Below is a small trained network, with its code and all its weights. Each question gives an input and a class and asks what happens when units are switched off, that is, made to give their printed mean instead of their output.

import numpy as np


def w(rows, s, z=0):
    codes = np.array(rows[::2]) - 128.0
    scale = np.full(codes.shape[1], s)
    scale[-1] = z or s
    return codes * scale


def f(y):
    return np.maximum(y, 0)


def log_softmax(a):
    a = a - a.max(-1, keepdims=True)
    return a - np.log(np.exp(a).sum(-1, keepdims=True))


def net(x, mask):
    res = np.array(x, float).reshape(1, 5) / 4 @ E
    y = f(res @ A[0][:, :-1].T + A[0][:, -1])
    res = res + np.where(mask, y, B[0][:, -1]) @ B[0][:, :-1]
    return log_softmax(res[-1] @ U[:, :-1].T + U[:, -1])


A, B = {}, {}
E = w([
[98,82,180,119,2,146,146,190,114],'x0',
[48,92,190,159,173,71,181,68,67],'x1',
[118,66,131,62,189,220,176,130,152],'x2',
[140,197,157,103,59,141,198,42,190],'x3',
[202,119,190,34,123,113,83,88,65],'x4',
],0.0082)
A[0] = w([
[145,172,146,166,90,70,83,126,109,87],'n1',
[175,120,166,86,129,120,100,105,86,7],'n2',
[134,164,143,152,77,73,85,127,112,109],'n3',
[185,128,155,86,120,115,101,111,79,104],'n4',
[166,119,160,80,118,116,88,103,83,74],'n5',
[139,177,149,113,89,131,166,65,160,46],'n6',
[67,123,72,191,114,139,171,163,167,87],'n7',
[90,83,176,121,27,162,167,185,107,173],'n8',
[183,152,79,98,74,179,100,186,166,131],'n9',
[117,91,114,148,182,111,65,175,75,77],'n10',
[124,91,103,144,173,112,66,181,82,55],'n11',
[128,78,148,71,159,199,153,120,136,40],'n12',
[62,145,64,191,130,137,163,156,171,146],'n13',
[193,152,69,103,80,171,88,158,183,101],'n14',
[175,144,174,75,123,127,101,100,85,41],'n15',
[134,171,155,119,96,121,182,81,159,25],'n16',
[161,103,154,83,114,130,114,107,103,132],'n17',
[130,170,110,170,97,72,96,127,114,50],'n18',
[53,93,186,147,147,79,185,74,82,89],'n19',
[128,78,103,140,168,103,83,187,66,60],'n20',
[162,171,56,139,255,118,109,67,135,88],'n21',
[141,194,118,110,153,128,159,65,158,108],'n22',
[54,94,183,147,130,93,197,80,62,134],'n23',
[142,167,131,156,96,68,88,116,117,76],'n24',
[140,173,151,119,100,126,179,86,150,46],'n25',
[113,71,147,68,167,196,181,129,156,185],'n26',
[132,92,132,81,163,204,163,134,153,115],'n27',
],0.0088,0.0018)
B[0] = w([
[85,150,72,114,156,86,128,144,153,186],'n1',
[90,110,146,171,136,180,106,90,157,184],'n2',
[86,153,78,116,154,76,116,148,146,185],'n3',
[91,121,147,182,142,168,103,76,170,193],'n4',
[94,121,166,186,147,186,112,70,177,191],'n5',
[109,76,84,119,75,163,177,165,117,192],'n6',
[106,105,188,175,150,171,86,58,178,209],'n7',
[152,43,206,84,94,48,69,166,113,242],'n8',
[190,147,112,175,158,131,110,121,63,222],'n9',
[116,93,105,100,74,180,186,167,124,216],'n10',
[106,95,103,100,73,190,190,163,125,210],'n11',
[64,156,64,114,154,78,119,144,151,204],'n12',
[116,102,182,181,148,184,82,56,171,216],'n13',
[186,146,90,197,170,135,119,131,65,220],'n14',
[100,113,146,180,139,170,113,97,160,194],'n15',
[124,70,94,114,91,174,176,161,114,183],'n16',
[98,107,144,152,142,148,101,90,154,183],'n17',
[81,150,85,117,154,104,134,131,153,177],'n18',
[204,163,77,192,177,148,113,129,66,229],'n19',
[116,97,97,108,81,187,182,158,130,215],'n20',
[164,2,232,70,74,60,83,171,109,255],'n21',
[137,45,143,97,59,131,143,180,121,194],'n22',
[188,155,101,177,163,135,103,133,67,234],'n23',
[81,146,71,119,147,92,130,148,156,177],'n24',
[118,73,93,117,81,181,179,171,105,180],'n25',
[85,148,75,111,156,68,116,142,138,232],'n26',
[78,166,63,118,163,61,113,146,138,209],'n27',
],0.0079,0.0088)
U = w([
[112,102,84,108,47,221,252,163,117,105],'0',
[89,126,184,174,165,206,78,34,216,92],'1',
[255,161,76,171,197,129,107,126,23,113],'2',
[39,159,48,103,171,12,125,145,181,118],'3',
[169,72,229,88,74,35,80,160,114,185],'4',
[142,171,155,104,132,124,141,119,145,255],'5',
[145,214,165,80,128,124,193,112,143,75],'6',
],0.0089,0.0047)

Each question gives the input, the list of numbers given to net, and the class t.
The units are the neurons (one row each of A and B). Each row of codes is followed by its name. A weight is (code - 128) times the scale printed after its matrix; where a second scale follows, it is the last column's (A, B and U).
mask holds one flag per neuron, in row order. A switched-off neuron (its flag False) gives its mean, the last column of its row in B, instead of its output. The means were averaged over made-up inputs and are rounded, as every weight is.
A unit's drop is (log p(t) with every unit on - log p(t) with that unit switched off) / (log p(t) with every unit on - log p(t) with every unit switched off).
The circuit of an input: a set's keep is (log p(t) with only the set's units on - log p(t) with every unit switched off) / (log p(t) with every unit on - log p(t) with every unit switched off). Starting from the 12 units with the biggest drops (on a tie, the unit counted first), units are removed one at a time, each time the one whose removal leaves the highest keep (on an exact tie, the one counted first), for as long as the keep stays at least 0.8.
circuit, biggest first: the units of the circuit, biggest drop first
most important unit: the unit with the biggest drop
k most important neurons: the k neurons with the biggest drops, biggest first
drop of u: that unit's drop, to one decimal
input [4,5,4,0,1], class 2: circuit, biggest first => (n19, n23)
input [1,-4,5,-4,-4], class 3: most important unit => n27
input [5,8,2,-8,-1], class 0: 2 most important neurons => (n20, n10)
input [3,5,5,-1,-5], class 1: 2 most important neurons => (n7, n13)
input [0,-2,-4,4,4], class 0: 4 most important neurons => (n6, n13, n7, n25)
input [-1,-4,-6,-7,-7], class 0: 2 most important neurons => (n11, n10)
input [0,-8,-2,3,3], class 2: 2 most important neurons => (n14, n9)
input [-5,-4,-4,-2,4], class 4: 2 most important neurons => (n21, n19)
input [-5,1,-3,-8,8], class 0: circuit, biggest first => (n10, n11)
input [-5,-5,-1,-5,-7], class 1: 3 most important neurons => (n13, n7, n8)
input [-4,3,5,-3,-1], class 3: circuit, biggest first => (n26, n27)
input [1,6,7,6,-4], class 3: 3 most important neurons => (n26, n27, n12)
input [1,-2,-2,4,-5], class 1: 2 most important neurons => (n13, n7)
input [-4,-8,-4,8,1], class 0: 3 most important neurons => (n6, n22, n25)
input [4,5,-6,-2,-6], class 1: circuit, biggest first => (n7)
input [-8,3,7,8,7], class 0: 2 most important neurons => (n6, n22)
input [3,3,-8,-1,8], class 1: circuit, biggest first => (n5, n4)
input [6,-5,-6,2,1], class 3: 3 most important neurons => (n21, n3, n1)
input [-7,4,6,1,-2], class 4: 2 most important neurons => (n21, n22)
input [-4,5,6,4,-3], class 3: circuit, biggest first => (n26)
input [-8,-7,3,-7,7], class 4: 2 most important neurons => (n21, n19)
input [-8,3,-6,8,2], class 0: drop of n25 => 0.3
input [7,1,8,-7,2], class 3: drop of n12 => 0.4
input [-4,4,3,8,-4], class 0: drop of n5 => 0.0
input [0,8,1,6,-7], class 2: drop of n23 => 0.7
